Below are the code and all the weights of a small trained network. Each question names an input and a target symbol and asks about switching units off, where a switched-off unit gives its printed mean instead of its output.

import numpy as np


def w(rows, s, z=0):
    codes = np.array(rows[::2]) - 128.0
    scale = np.full(codes.shape[1], s)
    scale[-1] = z or s
    return codes * scale


def f(y):
    return np.maximum(y, 0)


def softmax(a):
    e = np.exp(a - a.max(-1, keepdims=True))
    return e / e.sum(-1, keepdims=True)


def log_softmax(a):
    a = a - a.max(-1, keepdims=True)
    return a - np.log(np.exp(a).sum(-1, keepdims=True))


def net(x, mask):
    ids = ['ΛΠΨαβγδεζηθμστω'.index(c) for c in x.split()]
    T = len(ids)
    res = E[ids] + P[:T]
    r = res
    for j in range(2):
        rows = slice(3 * j, 3 * j + 3)
        q, k, v = (r @ M[0][rows].T for M in (Q, K, V))
        z = softmax(np.where(np.tri(T) > 0, q @ k.T / 3**0.5, -1e9)) @ v
        o = O[0][rows]
        res = res + np.where(mask[j], z, o[:, -1]) @ o[:, :-1]
    y = f(res @ A[0][:, :-1].T + A[0][:, -1])
    res = res + np.where(mask[2:6], y, B[0][:, -1]) @ B[0][:, :-1]
    return log_softmax(res[-1] @ U[:, :-1].T + U[:, -1])


Q, K, V, O, A, B = {}, {}, {}, {}, {}, {}
E = w([
[88,127,104,143,170],'Λ',
[135,87,175,138,148],'Π',
[49,134,160,133,156],'Ψ',
[170,130,80,60,106],'α',
[162,132,111,91,89],'β',
[118,173,144,253,107],'γ',
[186,127,221,205,155],'δ',
[104,116,91,81,193],'ε',
[175,207,145,67,93],'ζ',
[109,124,168,166,161],'η',
[88,114,138,121,109],'θ',
[83,107,182,134,148],'μ',
[209,150,112,97,98],'σ',
[89,173,96,167,177],'τ',
[73,160,139,109,164],'ω',
],0.022)
P = w([
[124,107,52,66,165],'0',
[143,107,90,104,63],'1',
[174,164,145,188,157],'2',
[135,97,164,160,83],'3',
[170,135,83,156,126],'4',
[146,93,181,118,46],'5',
[139,166,235,150,99],'6',
[183,118,174,173,87],'7',
[85,1,176,178,35],'8',
[158,128,73,134,112],'9',
],0.0062)
Q[0] = w([
[131,93,142,72,160],'H0',
[158,198,100,73,100],'H0',
[79,17,2,194,111],'H0',
[75,197,115,46,182],'H1',
[184,191,191,188,126],'H1',
[154,225,102,198,93],'H1',
],0.009)
K[0] = w([
[138,163,118,105,150],'H0',
[77,247,106,137,48],'H0',
[141,45,107,148,188],'H0',
[129,181,138,175,86],'H1',
[112,72,175,96,96],'H1',
[137,113,169,59,157],'H1',
],0.014)
V[0] = w([
[163,238,206,2,89],'H0',
[209,133,255,20,183],'H0',
[110,242,160,114,85],'H0',
[139,21,148,42,174],'H1',
[83,183,165,32,167],'H1',
[176,44,147,183,165],'H1',
],0.0072)
O[0] = w([
[18,2,218,181,150,101],'H0',
[185,73,137,58,110,75],'H0',
[54,46,77,233,73,191],'H0',
[210,192,121,38,142,3],'H1',
[54,60,41,100,105,109],'H1',
[157,236,235,107,204,115],'H1',
],0.0072,0.005)
A[0] = w([
[205,78,57,150,96,216],'N0',
[131,125,138,96,168,3],'N1',
[2,123,213,31,163,240],'N2',
[160,94,194,118,152,81],'N3',
],0.0099,0.0045)
B[0] = w([
[52,169,214,235,187,185],'N0',
[125,181,208,185,124,129],'N1',
[163,83,83,253,173,255],'N2',
[216,209,229,104,237,151],'N3',
],0.0077,0.0094)
U = w([
[55,145,140,65,198,253],'Λ',
[164,148,175,119,90,3],'Π',
[54,106,98,63,196,41],'Ψ',
[196,69,119,79,150,32],'α',
[168,117,196,130,101,51],'β',
[104,179,210,183,45,161],'γ',
[225,95,230,102,157,253],'δ',
[167,105,121,93,195,104],'ε',
[146,10,175,99,75,202],'ζ',
[140,125,181,57,176,3],'η',
[119,118,139,79,116,3],'θ',
[214,85,177,134,130,164],'μ',
[253,32,127,96,80,14],'σ',
[23,172,119,74,162,53],'τ',
[178,122,81,134,104,39],'ω',
],0.0076,0.0045)

Each question gives the input, a string of symbols that net reads in full, and the target symbol t.
The units are the heads (3 rows each of Q, K, V and O) and the neurons (one row each of A and B). Each row of codes is followed by its name. A weight is (code - 128) times the scale printed after its matrix; where a second scale follows, it is the last column's (O, A, B and U).
mask holds one flag per unit, heads first, then neurons. A switched-off unit (its flag False) gives its mean, the last column of its rows in O or B, instead of its output. The means were averaged over made-up inputs and are rounded, as every weight is.
A unit's drop is (log p(t) with every unit on - log p(t) with that unit switched off) / (log p(t) with every unit on - log p(t) with every unit switched off).
The circuit of an input: a set's keep is (log p(t) with only the set's units on - log p(t) with every unit switched off) / (log p(t) with every unit on - log p(t) with every unit switched off). Starting from all 6 units, units are removed one at a time, each time the one whose removal leaves the highest keep (on an exact tie, the one counted first), for as long as the keep stays at least 0.8.
circuit, biggest first: the units of the circuit, biggest drop first
unit that matters most: the unit with the biggest drop
k most important neurons: the k neurons with the biggest drops, biggest first
which heads matter: for each layer, one digit per head in row order, 1 if its drop is at least 0.15 and else 0, layers parted by /
drop of u: that unit's drop, to one decimal
input γ σ γ Λ ζ ζ Λ θ γ β, target γ: circuit, biggest first => [N0; H0]
input Π ω Ψ ζ γ δ, target δ: circuit, biggest first => [N3; H1]
input γ ζ Ψ ω, target ζ: circuit, biggest first => [H0; N0]
input Λ γ Λ δ η, target δ: unit that matters most => H1
input Ψ ζ Ψ ζ Ψ Ψ, target ζ: circuit, biggest first => [H0; H1; N0]
input ζ ζ Π γ Ψ γ γ Ψ Π ζ, target ζ: which heads matter => 10
input α τ γ Λ σ δ Ψ η Π, target δ: which heads matter => 10
input Λ ζ Ψ γ ζ ζ ω Ψ, target ζ: which heads matter => 11
input γ γ Π, target δ: circuit, biggest first => [H1; N3]
input Ψ ζ γ μ ζ γ γ β δ, target δ: circuit, biggest first => [N3; H0]
input Λ Ψ ζ ω, target ζ: circuit, biggest first => [H0; H1]
input γ Π γ ζ ω μ, target δ: circuit, biggest first => [N3; H0; H1]
input ω μ β ω γ ζ γ σ, target γ: 2 most important neurons => [N0; N2]
input γ Ψ ζ σ, target ζ: drop of N0 => -0.2
input Ψ γ Ψ α, target γ: drop of N0 => 0.3
input Ψ γ Ψ Ψ Λ ζ Ψ α, target ζ: drop of N0 => -0.3
